Each row has a class, written as a number after it.
[  46   92 -276 -176  -72  -97   84  -61 -209  122  108 -270  -66  -20
  239   88   73  171 -236 -188   46 -248   91  -36  -53   86 -215   50
  130   23  113 -265  173  134]
9
[ -87 -114  283  -98    6   44  119  108  183 -132  105   25 -223 -133
  163  335   63  353 -143  120   -4 -201  190    0 -159 -164 -210  150
   49 -175  184  -34   70   59]
8
[ -19   -3   55 -105  129  -91  234  -53 -159  498 -156 -311 -200 -209
  422  573   44 -189 -189  -74  313 -214  368    3 -192  179  -20  -10
 -187 -174  207 -615  104  -55]
0
[ 317  276  439 -116  407 -126  319 -125   28  187  139  126  -68  127
   41 -130  -32  -44   44 -131  -20  115  -12  -77  138  151  107   28
  147 -108 -132  -82  141 -134]
9
[ -30  143  183 -135  264 -108  167 -263   -1   65   64  178   20  -28
    9   52   45 -103  -15   59   58  -50  122  -34 -198 -113  -68   62
 -109  -27  -55 -178  107  -23]
9
[ -73   69 -235 -356   71  -68  -30  120 -231  137  126 -102  -73  187
  291  148  136  246 -151 -166   18 -154  119 -134  -13   28 -334    5
  113  -41  149 -354  161  201]
4
[  -5  180   27 -147  133  -89  -56 -165   54   37   31  110  -85  -25
   37  156   23 -106  -46  -25    9 -123    0   10 -197 -158   24   14
   12  -57  -37 -323  163    2]
6
[ -59  205  272 -346  212  -43  -50 -150   63 -145  100  253   59   71
   66 -108  152  -80   97  113  -29   24 -229 -167 -221   26  -67   97
   35 -164   81 -133  159   81]
1
[ -46  -27   74 -235  201  -92   81  -12  -70  -70  169  263  -55   62
 -281   11 -153    6  -37  -16    1 -181  -81   45 -115  -67 -172   64
  -31   14  230 -270  -86    1]
6
[  17  221  115 -231  176  -37   23 -152   51  104  112  102 -146  -39
   93  134   27 -119  -15  -60   57   -8  -17   27  -37  -48  -19  -45
    1  -27  -41 -306  126  -14]
0
[ 110  319 -140 -222  -10   -2  -66 -233  -49  201  181 -136 -109  -58
  311  108   96  247 -177 -140  149 -241   58   11  -30  204 -327  -49
   68  116  211 -508  212  309]
1
[-104  -87  308 -339  234  141   35  -29   96  156  127   34 -121  -16
  277  315 -178 -175  -26  225  150  109  -74   11  -50   21   76  -51
 -277  100   78 -341  109   47]
2
[ 167  470   72  -45  305 -167  158 -473  -12   43  232  220   51   61
  -86  -72  -99   73  -57   -4   -5  -67  -68   58    3 -129  -90 -105
    0    5 -103  205  172   11]
0
[ -51   52  176 -170  230    7   65 -153   51   70   45   97  -72   88
  120  201  -71  -76  -13  -34   20   13  -48  -13  -79   -3  -66    5
 -112   -7   33 -314  164  -79]
3
[  19 -122  247 -194  -44 -251  -57   81  165  157 -137  395  -34  246
  134   39   99  -26  -23  -89  -40   -8 -103 -211 -350  -18 -164  186
   73 -239  134 -677  106  -89]
7
[-399 -141 -312 -448  120 -202  179 -250 -103  155   62   45  120  159
 -275 -199  319 -347 -146  278  161   15  -84   99   -9 -174 -199    8
 -227  235 -330 -283   38   78]
3
[ -57  143  160 -252  238 -103   49 -103    9  127  114   86 -105   47
   -1  121   67  -80  -55   19   43  -90  -41   44 -105  -47  -50   36
  -19  -79   11 -247   98   23]
6
[-174  111  138 -417  185   42  -67    8  -43  146  133   95   46  -57
  108  251    4 -209  118 -151  -26   87 -246 -106  -65 -139   49  -91
  -60  -91  235  -75   12   -5]
5
[ 148  153 -108 -227   30    5   60   35 -173  119  120 -179 -108   -6
  204   47  -69  168 -211 -172   19 -228   67  -49   39  193 -202   -7
   70   19   88 -244  145   92]
2
[  15  171  -62 -176   78  -29  -13    5 -152   57  207  -75  -11   79
  237  142  -51   62 -126 -139   24 -335  119  -18   24  129 -175 -141
    5  -71   53 -117  162   66]
4
[  76   85 -300 -114  -61  -52   86  -54  -91   26   87 -241 -165  -14
  297  138   12   68 -173 -248    1 -272   95    6   49  129 -138  -76
  106   17   62 -364  175   65]
1
[ 128  226  221 -127  384 -142   72 -229 -232  151  134  119 -313  100
  -17  171 -117   29  120   68  -57 -105  -11   88 -187  -43    9   50
 -128   64  161 -454  159  155]
6
[  48   79 -228  -26 -138  -34  120   22  -21 -118  161 -247 -134  -82
  270  202  -47  108 -230 -120   47 -324  244  -65   13   23 -144  -12
  103   67  -75 -290  154    3]
10
[-183   78  264 -375  421  -33  409  -47 -407  -92  -25   69  100   65
 -177  178 -163 -229   -4 -106  -69  180 -144 -109  100   26  105  185
   80 -108 -161  164   73 -151]
10
[  64  170  121  -27  173 -133  122 -278   95  103   98   75  -55   -9
  -18   65  -13  -17   30   92   68   81  -52   55  -25  -45   61   56
  -72   73   19 -261   42   81]
2
[ 114  166 -148 -134   -1   45   18   47 -180  -61  281 -171  -54   -7
  178   32  -75  178 -126 -178   -7 -281  103   -8   -1  215 -158  -67
   70   89  128 -405  247  137]
0
[  52  124  120 -302  177  -54  -17  132  208  -91  195  269  -28   35
 -104  -24  113  -27 -125  124  107  -52 -143  -37 -212  -60  -42  -36
  -14 -298  -36 -189   91   31]
8
[  -2  121   93 -139  244 -181  101 -227   49   97   49   97 -107   -6
   68  119   97  -80  -45   47   80 -109   94   20   24  -48   19  104
  -22   25   42 -246   72   46]
9
[ -11  245   40  -52  104 -117  -17 -390   90  106  115   45 -209 -102
  107  211   35   44  -81  133   68 -197   12  106 -145 -153  -31   63
 -130   96  -55 -384  124   44]
5
[  12   42  212 -248   94   31  100 -151  113   88   91  183   -9   58
  -25  182  183  -99 -104  120  237   39   27 -179 -178  -87   31   59
  -15 -133   97 -209   70  164]
1
[ -79   16  -82 -134   25  -79   77  -93  185  172   59   28 -306    1
 -116  282  199 -131 -127  -22  104  -65 -175   92 -113 -246   72   37
  123 -124 -192 -110  -33  -91]
1
[ 129  153  -67 -254 -156  -63   11   15 -226   19  179 -256 -124   55
  278   28 -100   50 -116  -96   20 -325   19 -148   81  206  -98  -15
  146  121   51 -597  201   23]
6
[ -12  109  245  -62   57  -95  141 -355   94  102   30   86 -107   -6
   11  289  -44 -151  -70   55   97  -65   -2  -56 -105  -42   54   51
 -165  -27   40 -389  152 -129]
11
[   8  164  -23 -184  -25  -56  -23  -59 -171   59  224 -188   30  -21
  252  195  -13  106 -214 -152   25 -517  247  -72  -94  197 -264   22
   40   34  214 -289  193  172]
4
[  -4   32  272   54  112  -47   98  282  342  102  115 -174  158 -246
  278 -196  480  191 -233  -20   15 -126  444   20  -44  232 -110  187
  227 -226  -85 -208  256   -5]
1
[ -49  151  241 -262  194    0   69 -137  128   34  153   77  -76   -2
  -14  262  -10 -111  -17   15   36  -11  -90  -16 -115  -80   16  -20
 -102  -56   63 -218  109    4]
8
[  43  134  204  -65  273  -16  183   13  203 -172   74  116  -38  -89
 -243 -142  202 -115 -302  129  164  -13  267  -22  -92  -66   43   80
   -4 -384 -188    1   63 -205]
1
[  58  239  192 -150  245  -97   92 -243  100   82  151   95  -96   20
    2   40  -31 -137   73   37   55   28 -114   27 -117    2   31  -33
  -56   16 -130 -353  107  -89]
11
[-150  116  231 -228  173  -79 -248 -148 -132  135   37  232  -49  240
  110  249  -76 -262  136   81  -27  -46  -98  -40 -159  -60  -32  -16
 -159  149   43 -313  143   77]
6
[-181  141    1 -282   45 -150 -322  108  230  162 -139   43 -256   25
  -61   62  225 -138   42  -26   18   -3 -264  140  202   17  -72  137
  236   91 -262 -305 -172 -177]
8
[ 185  109 -182 -218 -224   79   85    1 -287  -86  111 -346 -164    6
  163   43   -3  160 -140 -204   23 -153  113 -147   32  224  -49   35
   73   34  104 -734  225   86]
8
[ -64  297   66 -267  139 -136   77 -238 -101   -1  151   81   84  -96
  137   43   71   14  -52  -77   32 -146  -87   -4   53  -20  -62   24
   69 -146   18 -290  224  -69]
3
[  29  165  -11 -145  147  -11 -112  139  -49   72  105 -119 -246  141
  384  375 -255  122  -45 -129  -72 -119  -85  -47  -95   64 -235 -100
   75  138   -4 -200  137   96]
5
[ 183    0 -111 -253  -70   80 -111   53   35   12  358  -67  -32  158
  373  -37  -40  177  -96 -217  127 -320 -174  -26 -127  308 -197 -102
  149  -21  265 -387  171   80]
9
[  99   11  151  125 -114   15 -100 -284 -223  286  -17  186    8 -135
 -255  176  219 -242  -48  130   87 -238  270   22 -515 -103  -11  140
 -245  232   95 -108  236  346]
8
[  15  328   55 -163  -28  -91   36  -97  -25   46  281 -214  -38 -121
  243  217 -141  157 -167   -9  -16 -494  118  -68  -14   53 -185  -21
   50  165   40 -223  154  124]
7
[ -40  159  156 -294  192  -42  -74  -74 -132  165   54  110  -12  160
   94  114  -54  -10   -9  -88 -104   76 -254  -57  -45   37   20   55
  -25  -88  -10 -179  173  -65]
11
[  43  215   42 -106  -35  -83  292  -98 -253  -86  325 -273   36    4
  234  255 -274  -96 -137 -152    7 -319  221 -169   95  210 -170  -89
  -11  184   41 -269  179   86]
4
[ 269  198   89   66  303  144  180 -242  -61  349  262  171    6   63
   -8  118 -186   34 -174 -288 -148  291  189  -66 -132 -319  107  -65
 -284    6   16  116  201 -150]
0
[  11  300  199 -165  379 -177  191 -363  198  339   66  115   -1  -39
  -67   60   83  -64  -75   -6   35    9 -159   87 -107   20  -72   22
 -136  -98  -40  -56   91  -70]
11
[  49  217  246 -285  380 -139  146  -38  118   87   50 -190 -115 -105
  193  227 -264  -31  -94  185   22  -78  -71   54   55    7   46   -1
  166  161 -195   29   33  149]
5
[-106   -2 -180 -303 -167   19  -77  278 -266  -51  220 -211    1  -41
  223   78   93  118 -199 -145  -40 -345   81  -66   10  148 -141   24
  111  -73   32 -274  166   90]
11
[  34  144  227  -87  159  -81   52 -223   52   15   80  178 -132   60
    3  163  -18 -158  -58    9   24  -16   65   -4  -56 -103   26   27
 -112  -52  -47 -316  158  -47]
3
[   0  148 -103 -134   34  -55  110    3 -170   91  233 -191  -88   10
  242  223  -56  147 -157  -89   81 -311  134    0  119  163 -178  -48
   58  138  -49 -336  176   49]
11
[ -27  114 -134  -82   23  -98   68    0  -87   34  170 -194  -68   33
  205   87   56   64  -71  -61   19 -255  173  -18    8   53 -169  -76
   74   67  -55 -308  194   32]
4
[-263   95 -109 -660  431   16 -180  257 -493  448   -7 -154  -36  240
  360  225  100  147   31 -204  -28 -262   56 -137   29   21 -294  -42
  151   68   35 -240  143  -69]
9
[  89 -298 -235 -225  -58  109  -14   81 -446  -92  -95   38 -150  358
   91   34 -195   15 -214 -357  -22  -88  378  -53  -75  149 -202  -36
  -64   68  132 -899  264   14]
0
[ 134  182  -29 -216  -50    2  -36   40 -224  144   42 -191  -83  -17
  370  147 -173   71  -77 -169  -20 -286   38 -105    3  177  -70  -72
   92   57   52 -350  195   53]
7
[  73   78 -183 -186 -115 -108  -19    4  -93   35  -84 -165   -3  -61
  313  -32   79  -50 -314 -271   -1 -167  162  -35   41  201 -167   30
  103  -99   -8 -340  198   42]
5
[  14  187   94 -238  244   11  -21 -228   51  192  118   28 -106   34
    9  165   33   29    2   63   65   -2 -131   35 -242  -89  -21   10
 -144   -5   60 -280   95   13]
8
[ -41  156   60 -271  181   47  -51 -212   35  229  -75  113 -106  -12
   86  304   53 -167   27  -57   98    5 -213   11 -111   58   62   -4
  -73  -32  -30 -225  121   76]
11
[  84  160 -161 -189   25  -44   92   12 -208   73  143 -143    6    2
  276   63  -65  133 -132 -216    5 -301  116  -37   55  153 -154 -102
   69    7   91 -257  198  111]
7
[  64  177  205 -110  378  -19  194  -64   55   74  168  267  -89  128
 -105  121   19  -62  -60  -47   44   47  -43  -79   12   23   -3    7
  -53  -83  -10 -201  172  -78]
1
[ -28  135 -213 -241   -8  -95  -41    9 -227   26  166 -251 -166   70
  277   51   40   81  -86  -74   12 -358  135    6  106   83 -177  -17
  179  173 -102 -342  128   13]
0
[  71  193  -24  -76  224  -99    6 -153  139   -8   11   96 -108 -103
  180  208  -58 -129  -99    8   29  -43   67   -2 -251 -189 -100   23
   15   29 -111  -54  131   86]
3
[ -92  170 -254 -154  233  -33 -108  161 -196 -158  204 -174 -157   35
  132  275   -2  262 -111  -31   34 -383  248   12  117   20 -181    8
   78  181  131 -450  226   55]
8
[ 215  217  105 -281  -79   64 -103  -51 -122    5  255 -138  103  -41
  478   -3 -193  111  -62 -138   81 -403  198  -66   25  297 -202 -217
  141  126   91 -264  198  239]
11
[-103  383  400  -56   36 -150   68 -299  362  294   24   58   99 -329
   65  191  339   21   -7  148   63  -84  -59   49 -204   99 -111  139
 -124 -111    2 -216  128  194]
8
[  -9  206   17 -129  316   25  151  -54  114  160  -12  187  -95 -120
 -197   93  112   41  -34   62    2  -59 -108  -52  -49  -96  -35   42
 -112  -80  -80   93   58  -52]
2
[ -12   98  179 -161  139  -18  178 -175   38  -41  136   48 -115   10
  -51    9   -2  147 -108   30   37  -14   -4   79  -44  -12 -128  133
   55  -21  -46 -266   73   21]
6
[  42   12  400 -213  468  -17  253  112 -135 -160   93  307 -421  428
 -168  243 -338    6  102   86 -326  129  -87  -83  247 -147    5   63
  -61  174 -292  188   40  -34]
8
[ 102   73 -376  -61 -200 -141 -204  210  -69  -93  143 -340  -68 -154
  679  196   56  -47 -168  214  152 -414  231 -141 -197   36   98  -55
   47  -80   -1 -296  183  257]
4
[ -44  -17 -202  -98 -256   47  171  178   71  -77  134 -213 -175 -250
  238  422  -50  -94 -166 -162   83 -264  139  -64  130  146  -53  -51
   63  156   12 -520  114  172]
0
[  -1  175   72 -155  165  -10  -33 -238   53  160   62   73 -101  -25
  -34  143  138  -40    2    9  109  -56  -60   28 -177  -99    1   22
    2   -2   32 -209  153   28]
10
[ 100  -30   45   85 -186  -96  371 -347  -36 -131  108  -17 -146  -70
 -327   71  153   23 -133   33  204 -126  110   75  -65 -114  113  107
   39 -143   14 -417  100  -87]
8
[  16  168   87 -134  200  -44  125 -273   65  135   59  100 -100  -40
  -53  114   56  -52  -52   63   70   -5  -63   36 -116 -101   22   63
  -33    6  -78 -118  104   -1]
0
[  48    7  -21 -462   75  -85  303   99 -261  195  121 -166 -181   27
   92  313 -123  193 -240  -94  -31 -362   12  -92  117  151 -186   52
   20  -12  202 -274   12  369]
3
[  38  138  104 -250  208  -73   33 -258   44   36   76   29  -70   50
   11   -1   43   29   20   87   38  -76  -59   -1 -159  -83  -29   24
   23   12   64 -239  138   92]
2
[ 115  107  -26  -78    5  -67  158  -25  -31  132   85 -108  -63  -11
  236  275  -72  -18 -273 -147   37 -164  169 -104   63   15  -60  -23
   42   28  -50  -43  133   97]
5
[  -9   88 -204 -154  135  -35   -9   78 -195   41  183 -144  -70   90
  270  117   -8   77 -100  -78   60 -286  159   -6   36  102 -168  -50
   97  102  -61 -232  174   48]
4
[ -18  254  191 -135  437 -138  -46 -292  -64  152   -8  149  -24   54
  -24  275  -70  -73  194   73   20 -191  -19  138 -155  -28  -33  -50
  -62  147   76  -38   77  190]
8
